Here is a tiny trained network, its code and every weight. The questions are about switching its units off for an input and a class, where a switched-off unit gives its printed mean instead of its output.

import numpy as np


def w(rows, s, z=0):
    codes = np.array(rows[::2]) - 128.0
    scale = np.full(codes.shape[1], s)
    scale[-1] = z or s
    return codes * scale


def norm(h):
    return h / np.sqrt((h * h).mean(-1, keepdims=True) + 1e-5)


def f(y):
    return np.maximum(y, 0)


def log_softmax(a):
    a = a - a.max(-1, keepdims=True)
    return a - np.log(np.exp(a).sum(-1, keepdims=True))


def net(x, mask):
    res = np.array(x, float).reshape(1, 7) / 4 @ E
    u = 0
    for l in range(2):
        y = f(norm(res) @ A[l][:, :-1].T + A[l][:, -1])
        res = res + np.where(mask[u : u + 6], y, B[l][:, -1]) @ B[l][:, :-1]
        u += 6
    return log_softmax(norm(res)[-1] @ U[:, :-1].T + U[:, -1])


A, B = {}, {}
E = w([
[32,154,93,10],'x0',
[15,47,98,147],'x1',
[131,127,126,131],'x2',
[128,127,125,132],'x3',
[126,129,126,130],'x4',
[79,197,255,105],'x5',
[126,131,123,132],'x6',
],0.0054)
A[0] = w([
[47,41,194,255,48],'L0N0',
[249,91,150,174,122],'L0N1',
[33,52,140,180,154],'L0N2',
[79,242,200,134,3],'L0N3',
[38,30,132,75,61],'L0N4',
[59,132,225,178,7],'L0N5',
],0.0074,0.0021)
B[0] = w([
[187,195,208,8,243],'L0N0',
[88,130,87,203,253],'L0N1',
[186,2,126,100,240],'L0N2',
[97,115,109,204,215],'L0N3',
[53,153,52,176,226],'L0N4',
[203,116,226,18,200],'L0N5',
],0.0081,0.0043)
A[1] = w([
[249,56,106,129,54],'L1N0',
[95,21,98,100,168],'L1N1',
[90,232,205,57,3],'L1N2',
[167,134,29,137,180],'L1N3',
[143,163,21,45,112],'L1N4',
[255,40,93,162,53],'L1N5',
],0.01,0.0052)
B[1] = w([
[2,145,167,69,208],'L1N0',
[129,108,158,216,248],'L1N1',
[119,135,49,172,199],'L1N2',
[184,167,115,61,255],'L1N3',
[201,103,168,108,211],'L1N4',
[25,157,128,120,233],'L1N5',
],0.01,0.0057)
U = w([
[86,245,40,154,139],'0',
[199,125,181,22,254],'1',
[4,60,177,130,143],'2',
[130,10,34,140,27],'3',
[195,193,209,219,8],'4',
],0.016,0.0046)

Each question gives the input, the list of numbers given to net, and the class t.
The units are the neurons (one row each of A and B). Each row of codes is followed by its name. A weight is (code - 128) times the scale printed after its matrix; where a second scale follows, it is the last column's (A, B and U).
mask holds one flag per neuron, layer by layer. A switched-off neuron (its flag False) gives its mean, the last column of its row in B, instead of its output. The means were averaged over made-up inputs and are rounded, as every weight is.
A unit's drop is (log p(t) with every unit on - log p(t) with that unit switched off) / (log p(t) with every unit on - log p(t) with every unit switched off).
The circuit of an input: a set's keep is (log p(t) with only the set's units on - log p(t) with every unit switched off) / (log p(t) with every unit on - log p(t) with every unit switched off). Starting from all 12 units, units are removed one at a time, each time the one whose removal leaves the highest keep (on an exact tie, the one counted first), for as long as the keep stays at least 0.8.
units of the circuit, in order: the units of the circuit, biggest drop first
top k neurons: the k neurons with the biggest drops, biggest first
top k neurons in layer l: the k neurons of layer l with the biggest drops, biggest first
drop of u: that unit's drop, to one decimal
input [0,8,8,-8,6,2,-3], class 1: top 2 neurons in layer 0	(L0N0; L0N2)
input [-6,1,-7,-1,-8,-5,3], class 2: units of the circuit, in order	(L1N0)
input [1,-4,8,8,-5,7,3], class 0: top 2 neurons	(L0N2; L1N2)
input [-5,2,-3,-1,1,8,-6], class 1: top 2 neurons	(L0N5; L1N1)
input [-4,6,1,2,6,-8,7], class 2: units of the circuit, in order	(L1N0; L1N5)
input [0,6,4,-2,-7,-7,3], class 2: units of the circuit, in order	(L1N5; L1N0)
input [8,3,7,5,-2,0,5], class 3: units of the circuit, in order	(L1N0; L1N5; L0N0)
input [7,-1,-1,4,4,6,-8], class 0: top 2 neurons	(L1N2; L0N2)
input [5,2,-7,8,-6,-3,8], class 3: top 2 neurons in layer 0	(L0N0; L0N4)
input [0,7,4,-2,4,4,6], class 1: top 2 neurons	(L0N0; L0N5)
input [1,4,-3,-3,-7,-2,4], class 3: top 2 neurons	(L0N4; L0N5)
input [0,5,-2,-7,7,7,8], class 1: top 4 neurons	(L0N5; L0N0; L1N5; L0N1)
input [-8,3,6,2,7,6,-6], class 1: top 3 neurons	(L0N0; L0N5; L1N1)
input [5,-4,5,-6,4,-7,1], class 1: units of the circuit, in order	(L1N4)
input [-2,-4,1,-4,8,-4,3], class 0: top 2 neurons in layer 0	(L0N1; L0N2)
input [-1,1,0,-1,-6,6,-7], class 1: top 3 neurons in layer 0	(L0N5; L0N1; L0N4)
input [8,-3,2,-2,-3,6,-5], class 0: drop of L1N2	0.3
input [4,-2,3,4,-6,2,0], class 0: drop of L0N2	1.6
input [-2,4,4,4,2,2,0], class 1: drop of L0N0	0.6
input [-5,8,1,8,-7,-7,-4], class 2: top neuron in layer 0	(L0N0)
input [8,3,-4,-1,-7,-4,-7], class 3: top 2 neurons in layer 0	(L0N0; L0N4)
